Below is a small trained network, with its code and all its weights. Each question gives an input and a target symbol and asks what happens when units are switched off, that is, made to give their printed mean instead of their output.

import numpy as np


def w(rows, s, z=0):
    codes = np.array(rows[::2]) - 128.0
    scale = np.full(codes.shape[1], s)
    scale[-1] = z or s
    return codes * scale


def norm(h):
    return h / np.sqrt((h * h).mean(-1, keepdims=True) + 1e-5)


def f(y):
    return np.maximum(y, 0)


def softmax(a):
    e = np.exp(a - a.max(-1, keepdims=True))
    return e / e.sum(-1, keepdims=True)


def log_softmax(a):
    a = a - a.max(-1, keepdims=True)
    return a - np.log(np.exp(a).sum(-1, keepdims=True))


def net(x, mask):
    ids = ['ΓΔΛΣΨεμπτφ'.index(c) for c in x.split()]
    T = len(ids)
    res = E[ids] + P[:T]
    r = norm(res)
    for j in range(2):
        rows = slice(4 * j, 4 * j + 4)
        q, k, v = (r @ M[0][rows].T for M in (Q, K, V))
        z = softmax(np.where(np.tri(T) > 0, q @ k.T / 4**0.5, -1e9)) @ v
        o = O[0][rows]
        res = res + np.where(mask[j], z, o[:, -1]) @ o[:, :-1]
    y = f(norm(res) @ A[0][:, :-1].T + A[0][:, -1])
    res = res + np.where(mask[2:10], y, B[0][:, -1]) @ B[0][:, :-1]
    return log_softmax(norm(res)[-1] @ U[:, :-1].T + U[:, -1])


Q, K, V, O, A, B = {}, {}, {}, {}, {}, {}
E = w([
[106,198,129,249,146],'Γ',
[236,77,99,94,148],'Δ',
[41,131,142,138,114],'Λ',
[83,211,177,159,201],'Σ',
[156,83,133,105,109],'Ψ',
[101,97,124,101,129],'ε',
[147,74,115,174,137],'μ',
[41,159,81,163,100],'π',
[179,154,70,60,173],'τ',
[151,140,107,161,95],'φ',
],0.022)
P = w([
[139,139,120,126,248],'0',
[138,132,114,125,230],'1',
[137,127,104,125,215],'2',
[133,115,98,119,197],'3',
[129,108,93,120,183],'4',
[122,95,84,113,165],'5',
[114,87,75,116,146],'6',
[105,88,75,119,147],'7',
[107,80,71,113,137],'8',
],0.011)
Q[0] = w([
[195,177,150,92,9],'h1',
[96,102,52,203,141],'h1',
[86,123,139,122,66],'h1',
[134,174,152,77,175],'h1',
[91,64,54,164,208],'h2',
[195,86,221,195,120],'h2',
[181,164,209,141,117],'h2',
[101,184,190,89,35],'h2',
],0.012)
K[0] = w([
[118,151,213,140,206],'h1',
[147,228,44,136,4],'h1',
[114,161,170,112,136],'h1',
[87,123,97,190,171],'h1',
[118,23,19,128,53],'h2',
[106,222,140,100,29],'h2',
[175,144,151,71,186],'h2',
[142,156,214,138,231],'h2',
],0.011)
V[0] = w([
[122,146,207,115,126],'h1',
[137,1,169,202,154],'h1',
[92,134,150,63,153],'h1',
[178,119,83,109,28],'h1',
[116,53,117,145,177],'h2',
[145,87,196,96,124],'h2',
[89,155,145,37,127],'h2',
[124,94,100,194,93],'h2',
],0.0097)
O[0] = w([
[88,81,143,56,206,24],'h1',
[79,99,181,132,26,164],'h1',
[184,80,79,128,155,77],'h1',
[169,134,77,107,144,75],'h1',
[239,3,128,25,89,254],'h2',
[115,172,221,98,208,70],'h2',
[24,40,146,191,133,47],'h2',
[142,75,190,44,111,175],'h2',
],0.0064,0.0067)
A[0] = w([
[251,107,185,155,57,244],'n1',
[55,179,112,184,116,236],'n2',
[186,85,78,63,117,242],'n3',
[190,160,98,78,175,5],'n4',
[103,208,166,150,173,65],'n5',
[63,194,109,70,240,106],'n6',
[133,118,157,118,60,139],'n7',
[169,127,80,96,121,76],'n8',
],0.012,0.0023)
B[0] = w([
[29,254,200,45,116,231],'n1',
[156,123,225,142,91,180],'n2',
[167,97,115,115,130,249],'n3',
[124,126,135,249,98,162],'n4',
[123,109,91,58,210,161],'n5',
[95,74,34,97,40,160],'n6',
[57,111,60,87,90,160],'n7',
[112,105,25,151,75,180],'n8',
],0.0093,0.012)
U = w([
[155,148,154,161,157,254],'Γ',
[251,140,133,106,118,166],'Δ',
[81,66,185,137,90,109],'Λ',
[64,152,82,114,190,138],'Σ',
[133,143,226,38,111,105],'Ψ',
[176,41,171,127,140,195],'ε',
[142,136,147,115,103,43],'μ',
[94,115,97,198,52,77],'π',
[159,126,41,172,117,157],'τ',
[106,238,57,121,75,45],'φ',
],0.011,0.0059)

Each question gives the input, a string of symbols that net reads in full, and the target symbol t.
The units are the heads (4 rows each of Q, K, V and O) and the neurons (one row each of A and B). Each row of codes is followed by its name. A weight is (code - 128) times the scale printed after its matrix; where a second scale follows, it is the last column's (O, A, B and U).
mask holds one flag per unit, heads first, then neurons. A switched-off unit (its flag False) gives its mean, the last column of its rows in O or B, instead of its output. The means were averaged over made-up inputs and are rounded, as every weight is.
A unit's drop is (log p(t) with every unit on - log p(t) with that unit switched off) / (log p(t) with every unit on - log p(t) with every unit switched off).
The circuit of an input: a set's keep is (log p(t) with only the set's units on - log p(t) with every unit switched off) / (log p(t) with every unit on - log p(t) with every unit switched off). Starting from all 10 units, units are removed one at a time, each time the one whose removal leaves the highest keep (on an exact tie, the one counted first), for as long as the keep stays at least 0.8.
units of the circuit, in order: the units of the circuit, biggest drop first
unit that matters most: the unit with the biggest drop
top k neurons: the k neurons with the biggest drops, biggest first
which heads matter: for each layer, one digit per head in row order, 1 if its drop is at least 0.15 and else 0, layers parted by /
drop when u is switched off: that unit's drop, to one decimal
input π Γ Λ Σ ε ε Γ Γ μ, target Ψ: units of the circuit, in order	(n1, h2)
input φ Δ τ ε μ ε π, target τ: units of the circuit, in order	(n1, h1)
input π Ψ Σ, target Σ: top 3 neurons	(n5, n6, n3)
input Λ μ Δ, target Ψ: units of the circuit, in order	(n1)
input Ψ Λ ε, target ε: units of the circuit, in order	(n1, h2)
input ε Γ Γ ε φ π φ φ μ, target φ: units of the circuit, in order	(n1, h1)
input Γ π π, target π: which heads matter	01
input π τ Σ, target Σ: which heads matter	01
input τ ε Δ π, target π: top 3 neurons	(n1, n2, n3)
input Δ Γ φ Δ Λ Γ μ, target Ψ: top 2 neurons	(n1, n6)
input Ψ φ Γ, target Γ: top 2 neurons	(n2, n1)
input π φ φ μ, target φ: drop when h1 is switched off	0.1
input ε π μ, target τ: drop when h2 is switched off	1.5
input ε φ Σ Γ, target Γ: unit that matters most	n2
input Σ μ Γ, target Ψ: drop when h1 is switched off	0.2
input Ψ Ψ Δ Γ Ψ ε μ Γ, target Ψ: drop when h2 is switched off	0.2
